Here is a tiny trained network, its code and every weight. The questions are about switching its units off for an input and a class, where a switched-off unit gives its printed mean instead of its output.

import numpy as np


def w(rows, s, z=0):
    codes = np.array(rows[::2]) - 128.0
    scale = np.full(codes.shape[1], s)
    scale[-1] = z or s
    return codes * scale


def f(y):
    return np.maximum(y, 0)


def log_softmax(a):
    a = a - a.max(-1, keepdims=True)
    return a - np.log(np.exp(a).sum(-1, keepdims=True))


def net(x, mask):
    res = np.array(x, float).reshape(1, 6) / 4 @ E
    y = f(res @ A[0][:, :-1].T + A[0][:, -1])
    res = res + np.where(mask, y, B[0][:, -1]) @ B[0][:, :-1]
    return log_softmax(res[-1] @ U[:, :-1].T + U[:, -1])


A, B = {}, {}
E = w([
[175,106,182,163,165,150,89,126,155,105,96],'x0',
[173,126,107,91,128,116,79,181,71,173,167],'x1',
[174,204,105,141,81,114,143,179,112,247,99],'x2',
[128,82,92,60,128,180,74,93,198,129,114],'x3',
[172,136,72,107,100,123,97,167,215,100,126],'x4',
[45,102,128,78,124,51,104,93,151,130,156],'x5',
],0.012)
A[0] = w([
[79,138,93,69,101,156,159,110,165,182,126,134],'N1',
[207,145,157,203,129,101,106,160,162,141,104,106],'N2',
[105,132,109,142,112,142,195,136,105,40,147,109],'N3',
[129,118,160,176,148,123,133,132,76,100,132,150],'N4',
[91,137,152,194,128,108,191,116,101,94,128,35],'N5',
[91,157,122,135,98,7,139,153,170,154,134,111],'N6',
[130,104,135,135,141,127,95,124,201,54,121,118],'N7',
[117,141,149,164,141,115,160,130,115,123,118,2],'N8',
[102,144,143,160,126,133,166,114,102,196,109,31],'N9',
[131,93,153,100,151,156,70,114,44,144,128,66],'N10',
],0.021,0.0071)
B[0] = w([
[114,171,100,156,114,29,149,124,173,132,105,211],'N1',
[139,164,93,148,186,125,173,152,115,202,110,216],'N2',
[134,130,120,133,248,103,131,158,87,166,133,194],'N3',
[92,152,93,122,104,60,145,97,184,124,97,194],'N4',
[174,142,123,142,137,210,134,162,114,160,120,202],'N5',
[81,122,145,127,129,68,135,102,99,129,137,219],'N6',
[108,103,153,119,95,155,106,92,140,32,140,252],'N7',
[138,125,98,115,85,140,137,124,131,143,141,159],'N8',
[100,118,138,126,143,90,107,104,149,81,129,191],'N9',
[108,124,138,131,181,90,132,149,69,118,172,187],'N10',
],0.016,0.023)
U = w([
[180,91,120,107,210,149,69,224,88,80,222,192],'0',
[125,75,198,173,163,226,88,44,254,41,74,69],'1',
[90,164,128,186,208,84,168,135,123,171,125,200],'2',
[106,102,209,99,96,96,76,171,40,167,236,3],'3',
[215,186,50,146,121,117,123,220,196,218,98,185],'4',
[149,59,156,128,20,188,95,169,79,177,148,5],'5',
[186,117,176,77,89,127,158,128,91,142,84,25],'6',
[44,99,155,128,176,46,99,77,167,51,176,190],'7',
],0.007,0.0047)

Each question gives the input, the list of numbers given to net, and the class t.
The units are the neurons (one row each of A and B). Each row of codes is followed by its name. A weight is (code - 128) times the scale printed after its matrix; where a second scale follows, it is the last column's (A, B and U).
mask holds one flag per neuron, in row order. A switched-off neuron (its flag False) gives its mean, the last column of its row in B, instead of its output. The means were averaged over made-up inputs and are rounded, as every weight is.
A unit's drop is (log p(t) with every unit on - log p(t) with that unit switched off) / (log p(t) with every unit on - log p(t) with every unit switched off).
The circuit of an input: a set's keep is (log p(t) with only the set's units on - log p(t) with every unit switched off) / (log p(t) with every unit on - log p(t) with every unit switched off). Starting from all 10 units, units are removed one at a time, each time the one whose removal leaves the highest keep (on an exact tie, the one counted first), for as long as the keep stays at least 0.8.
circuit, biggest first: the units of the circuit, biggest drop first
most important unit: the unit with the biggest drop
top k neurons: the k neurons with the biggest drops, biggest first
drop of u: that unit's drop, to one decimal
input [-2,3,4,-1,-7,2], class 7: circuit, biggest first -> [N9]
input [3,8,-7,6,5,4], class 1: top 2 neurons -> [N7 N6]
input [2,6,-3,-6,6,1], class 2: top 2 neurons -> [N7 N2]
input [-2,0,-1,-1,-1,3], class 2: top 2 neurons -> [N7 N9]
input [0,5,-4,-8,-4,8], class 2: top 3 neurons -> [N7 N5 N4]
input [-6,2,0,5,1,-3], class 4: top 2 neurons -> [N7 N6]
input [-1,-8,0,-4,-5,-8], class 4: top 3 neurons -> [N5 N8 N6]
input [-2,-4,-5,5,1,-2], class 1: circuit, biggest first -> [N6 N7]
input [7,-2,-4,-8,-4,5], class 2: top 3 neurons -> [N5 N4 N3]
input [6,-7,-1,-7,-7,2], class 4: top 2 neurons -> [N5 N8]
input [-4,4,4,6,-8,-4], class 7: top 2 neurons -> [N2 N9]
input [-3,3,1,-2,-6,-4], class 7: top 4 neurons -> [N2 N9 N4 N3]
input [-8,-4,-3,3,-3,0], class 2: top 2 neurons -> [N7 N3]
input [7,-4,-7,1,-5,8], class 1: most important unit -> N7
input [-4,-7,-2,-1,-4,8], class 2: drop of N3 -> 0.2
input [0,5,5,8,0,-2], class 4: drop of N7 -> 0.4
input [-8,-8,4,7,7,-5], class 4: drop of N7 -> 0.2
